Rows, each with its class:
[ 1.74  1.52 -1.32  0.41 -1.34 -0.99 -0.81  0.38 -0.86 -0.51  0.70 -2.13
  0.38  0.01  0.23  1.10  1.11 -0.29 -3.45 -1.55 -0.85  0.20  1.08  0.22
 -0.71 -0.49] -> pogud
[ 0.32 -0.78 -3.44 -0.39 -0.71 -0.27 -0.42 -0.69  0.37 -0.97 -3.22 -1.25
  0.69 -3.30 -0.23 -1.12  0.16 -1.35  0.14  1.00  1.65 -0.70  2.72 -0.20
  1.35  0.71] -> gis
[-0.94 -1.33 -2.87 -0.09 -2.02 -0.50 -0.55  0.22  0.38 -0.32 -0.14 -0.12
 -0.32  2.59  1.07  0.55 -0.77  1.78  0.56  1.54 -0.15  0.34 -3.62 -1.56
  0.15 -1.88] -> gis
[-0.88 -0.33 -2.25 -2.25 -0.29  1.53  0.24  0.09  0.19 -1.14 -1.18  0.20
  0.35  0.97  0.16 -0.08 -0.64  1.55  1.32 -0.15  1.05 -0.05 -1.97 -1.27
  0.16 -0.82] -> pogud
[ 0.51 -1.45 -0.74  0.58 -1.76 -0.23 -0.73  0.05  0.15 -0.04  0.73 -0.72
 -0.50  2.97  2.48  1.61 -1.55  1.12 -1.63 -0.45 -0.51 -0.03 -2.84 -1.51
 -1.06 -1.64] -> gis
[ 0.71  0.31 -1.71  0.46  1.33 -0.30 -0.41 -0.01 -0.48  0.03 -2.01 -1.15
  2.36 -3.30 -0.28 -1.32  0.91 -1.58 -0.36  0.53  2.33 -0.46  3.95  0.32
  0.62  1.70] -> pogud
[-0.77 -1.49 -1.04  0.96 -2.08 -0.26 -0.09 -0.47 -0.43 -0.13  0.74  0.31
 -1.27  2.99  0.84  0.85 -0.80  0.40 -0.46 -0.80 -1.30  0.37 -3.50  0.63
 -0.83 -1.26] -> gis
[ 0.64 -1.26 -2.13 -0.05 -0.60 -0.52 -0.23 -0.19  0.99  0.98 -1.78 -0.66
 -0.19  0.97  0.32  0.36 -1.00  0.45 -0.72 -0.46  0.72 -0.81 -0.68 -1.28
 -1.32 -1.25] -> Mazuz
[ 0.36 -2.34 -0.10  1.01 -2.52 -0.93 -1.04 -0.31 -0.45 -0.07  0.83 -0.58
 -1.10  4.04  1.52  0.26 -0.19  0.51 -2.86 -1.14 -1.81  0.43 -3.99 -1.00
 -1.93 -2.67] -> Mazuz
[ 2.91  0.54 -1.59  0.34  0.01 -1.49 -0.33 -0.83  0.92  0.81 -1.50 -2.52
  1.47 -2.99  0.03 -1.22  1.39 -2.17 -4.45  0.18  2.10 -1.63  3.94 -0.30
 -0.65  0.57] -> pogud
[ 4.20  0.62  0.30  1.03 -1.06 -1.65 -0.76 -0.35 -1.81  1.07 -0.70 -4.84
  1.43 -2.32  0.49 -1.90  1.63 -5.04 -6.22 -0.70  1.25 -0.66  6.19 -0.56
 -1.37  1.21] -> gis
[ 1.05 -1.16 -4.32  0.83 -0.86  2.34 -0.97 -0.28  0.27  0.02 -2.71 -1.47
  0.65 -1.58  0.82 -0.65 -0.84 -0.35  1.47 -0.75  2.66 -1.38  0.65 -0.82
  0.65  0.57] -> pogud
[ 0.31 -0.01  0.13  0.46 -0.22  0.08 -2.17 -0.44 -0.65  0.29  0.77 -2.11
  1.03 -1.01  1.21 -0.26  1.05 -2.93 -4.17 -0.32 -0.31  0.13  2.96 -0.98
 -1.12  0.05] -> gis
[ 0.86  0.50  1.02  0.42 -0.26  0.14  0.64 -0.01 -0.66 -0.05  0.88  0.00
  0.17  0.75  0.28  0.84  0.37  0.30 -1.37  0.00 -0.47  0.46 -0.49  0.64
 -1.53 -0.84] -> pogud
[ 0.85 -0.89 -0.75  0.25 -0.03 -2.61 -0.49  0.26 -2.11 -0.25  0.16 -1.90
 -0.98 -2.72  0.20 -0.16  0.10 -2.14 -2.32 -0.70  0.41  0.09  2.39  0.67
 -0.40 -0.09] -> gis
[ 0.90 -0.97  2.66  1.55 -1.46  0.37 -0.97 -0.26 -1.05  0.44  1.81 -0.71
 -0.79  3.07  0.77  0.31 -0.12 -1.02 -3.67 -1.30 -1.71  0.03 -1.49 -0.48
 -1.33 -1.12] -> gis
